Here is a tiny trained network, its code and every weight. The questions are about switching its units off for an input and a target symbol, where a switched-off unit gives its printed mean instead of its output.

import numpy as np


def w(rows, s, z=0):
    codes = np.array(rows[::2]) - 128.0
    scale = np.full(codes.shape[1], s)
    scale[-1] = z or s
    return codes * scale


def norm(h):
    return h / np.sqrt((h * h).mean(-1, keepdims=True) + 1e-5)


def f(y):
    return np.maximum(y, 0)


def softmax(a):
    e = np.exp(a - a.max(-1, keepdims=True))
    return e / e.sum(-1, keepdims=True)


def log_softmax(a):
    a = a - a.max(-1, keepdims=True)
    return a - np.log(np.exp(a).sum(-1, keepdims=True))


def net(x, mask):
    ids = ['αβεηθξστψω'.index(c) for c in x.split()]
    T = len(ids)
    res = E[ids] + P[:T]
    u = 0
    for l in range(2):
        r = norm(res)
        for j in range(3):
            rows = slice(2 * j, 2 * j + 2)
            q, k, v = (r @ M[l][rows].T for M in (Q, K, V))
            z = softmax(np.where(np.tri(T) > 0, q @ k.T / 2**0.5, -1e9)) @ v
            o = O[l][rows]
            res = res + np.where(mask[u + j], z, o[:, -1]) @ o[:, :-1]
        u += 3
        y = f(norm(res) @ A[l][:, :-1].T + A[l][:, -1])
        res = res + np.where(mask[u : u + 4], y, B[l][:, -1]) @ B[l][:, :-1]
        u += 4
    return log_softmax(norm(res)[-1] @ U[:, :-1].T + U[:, -1])


Q, K, V, O, A, B = {}, {}, {}, {}, {}, {}
E = w([
[53,95,150,183],'α',
[195,112,162,143],'β',
[82,89,172,185],'ε',
[27,58,190,80],'η',
[194,119,157,140],'θ',
[56,73,94,93],'ξ',
[174,110,159,68],'σ',
[144,136,249,137],'τ',
[88,155,148,146],'ψ',
[130,88,99,33],'ω',
],0.019)
P = w([
[52,170,38,253],'0',
[113,98,216,110],'1',
[135,112,196,103],'2',
[115,109,192,104],'3',
[129,122,192,96],'4',
[141,120,171,107],'5',
[127,132,153,94],'6',
[130,127,177,98],'7',
[134,127,199,99],'8',
],0.0058)
Q[0] = w([
[74,122,202,40],'0.h0',
[139,109,106,166],'0.h0',
[48,126,46,98],'0.h1',
[4,194,147,100],'0.h1',
[205,34,131,66],'0.h2',
[134,26,114,158],'0.h2',
],0.017)
K[0] = w([
[123,105,51,196],'0.h0',
[111,143,156,90],'0.h0',
[92,68,3,134],'0.h1',
[51,175,30,125],'0.h1',
[191,104,53,69],'0.h2',
[109,42,115,102],'0.h2',
],0.02)
V[0] = w([
[68,141,221,46],'0.h0',
[221,86,101,141],'0.h0',
[126,203,54,96],'0.h1',
[102,145,152,164],'0.h1',
[73,209,43,130],'0.h2',
[120,2,173,51],'0.h2',
],0.0073)
O[0] = w([
[118,91,167,175,141],'0.h0',
[121,145,55,146,81],'0.h0',
[73,151,139,134,81],'0.h1',
[143,125,167,117,130],'0.h1',
[89,171,167,137,92],'0.h2',
[114,1,117,100,255],'0.h2',
],0.0072)
A[0] = w([
[115,205,126,181,161],'0.n0',
[152,251,231,102,129],'0.n1',
[238,179,163,119,210],'0.n2',
[233,120,145,245,2],'0.n3',
],0.012,0.0015)
B[0] = w([
[170,165,113,147,171],'0.n0',
[146,7,96,131,234],'0.n1',
[127,168,171,88,251],'0.n2',
[77,16,156,85,245],'0.n3',
],0.019,0.0032)
Q[1] = w([
[145,35,211,115],'1.h0',
[121,100,94,27],'1.h0',
[161,4,160,164],'1.h1',
[93,198,178,158],'1.h1',
[147,250,6,60],'1.h2',
[114,5,148,16],'1.h2',
],0.011)
K[1] = w([
[219,153,151,205],'1.h0',
[192,201,173,117],'1.h0',
[164,66,77,81],'1.h1',
[117,110,199,160],'1.h1',
[169,134,179,11],'1.h2',
[141,195,9,140],'1.h2',
],0.016)
V[1] = w([
[168,152,74,70],'1.h0',
[97,148,190,153],'1.h0',
[43,193,84,14],'1.h1',
[249,76,15,125],'1.h1',
[47,169,23,215],'1.h2',
[20,124,147,85],'1.h2',
],0.012)
O[1] = w([
[136,111,118,58,65],'1.h0',
[80,134,147,161,130],'1.h0',
[5,149,79,59,150],'1.h1',
[146,126,11,179,185],'1.h1',
[126,254,126,190,212],'1.h2',
[184,185,172,56,254],'1.h2',
],0.0099,0.0088)
A[1] = w([
[82,146,27,167,38],'1.n0',
[42,32,157,184,76],'1.n1',
[249,78,21,121,3],'1.n2',
[101,248,106,149,132],'1.n3',
],0.011,0.0012)
B[1] = w([
[57,205,40,195,173],'1.n0',
[29,104,63,205,254],'1.n1',
[201,251,148,102,221],'1.n2',
[171,241,96,64,204],'1.n3',
],0.011,0.0054)
U = w([
[88,193,166,224,96],'α',
[75,131,59,66,253],'β',
[124,78,155,122,129],'ε',
[129,64,172,125,48],'η',
[148,128,53,56,122],'θ',
[169,192,179,92,160],'ξ',
[199,105,68,198,144],'σ',
[124,64,156,115,58],'τ',
[101,116,149,188,92],'ψ',
[2,136,151,77,126],'ω',
],0.0094,0.0035)

Each question gives the input, a string of symbols that net reads in full, and the target symbol t.
The units are the heads (2 rows each of Q, K, V and O) and the neurons (one row each of A and B). Each row of codes is followed by its name. A weight is (code - 128) times the scale printed after its matrix; where a second scale follows, it is the last column's (O, A, B and U).
mask holds one flag per unit, layer by layer, with each layer's heads first. A switched-off unit (its flag False) gives its mean, the last column of its rows in O or B, instead of its output. The means were averaged over made-up inputs and are rounded, as every weight is.
A unit's drop is (log p(t) with every unit on - log p(t) with that unit switched off) / (log p(t) with every unit on - log p(t) with every unit switched off).
The circuit of an input: a set's keep is (log p(t) with only the set's units on - log p(t) with every unit switched off) / (log p(t) with every unit on - log p(t) with every unit switched off). Starting from the 12 units with the biggest drops (on a tie, the unit counted first), units are removed one at a time, each time the one whose removal leaves the highest keep (on an exact tie, the one counted first), for as long as the keep stays at least 0.8.
units of the circuit, in order: the units of the circuit, biggest drop first
most important unit: the unit with the biggest drop
k most important neurons: the k neurons with the biggest drops, biggest first
k most important neurons of layer l: the k neurons of layer l with the biggest drops, biggest first
which heads matter: for each layer, one digit per head in row order, 1 if its drop is at least 0.15 and else 0, layers parted by /
drop of u: that unit's drop, to one decimal
input ξ η ξ ψ σ ξ β θ ξ, target ξ: 2 most important neurons of layer 0	0.n1, 0.n3
input ξ ω ω ε, target ξ: most important unit	1.h2
input θ ξ ξ ω α, target β: 2 most important neurons of layer 1	1.n3, 1.n2
input ξ ξ α ψ σ ω θ α, target ξ: 2 most important neurons of layer 1	1.n3, 1.n1
input α ξ α θ ε β σ η, target α: 3 most important neurons of layer 0	0.n0, 0.n3, 0.n1
input ξ τ ψ ω, target ξ: units of the circuit, in order	0.n1, 0.n3, 1.h2
input ξ ψ ω η, target ξ: units of the circuit, in order	1.h2, 0.n1, 0.n3, 1.n1
input σ ψ α, target σ: 2 most important neurons	0.n3, 0.n2
input ε β ψ ξ β ψ, target σ: which heads matter	001 / 000
input θ σ ξ ω ξ ω ξ α, target β: units of the circuit, in order	0.h0, 1.h0
input σ σ α, target σ: 3 most important neurons	0.n3, 0.n2, 1.n2
input ω ξ α η ω β, target ω: which heads matter	000 / 010
input ξ α ψ η θ ξ σ ξ, target ξ: 2 most important neurons	0.n1, 0.n3
input ξ β β ξ ε α, target ξ: most important unit	1.h2
input ξ ψ ψ ω ξ σ ξ η ε, target ξ: 3 most important neurons	0.n1, 0.n3, 1.n1
input ξ α ξ β ψ τ η, target ξ: drop of 1.h2	1.2
input σ η ψ ε, target σ: drop of 1.h2	-0.1
input ξ ξ α ψ τ σ ε ξ ψ, target σ: drop of 0.n1	0.7
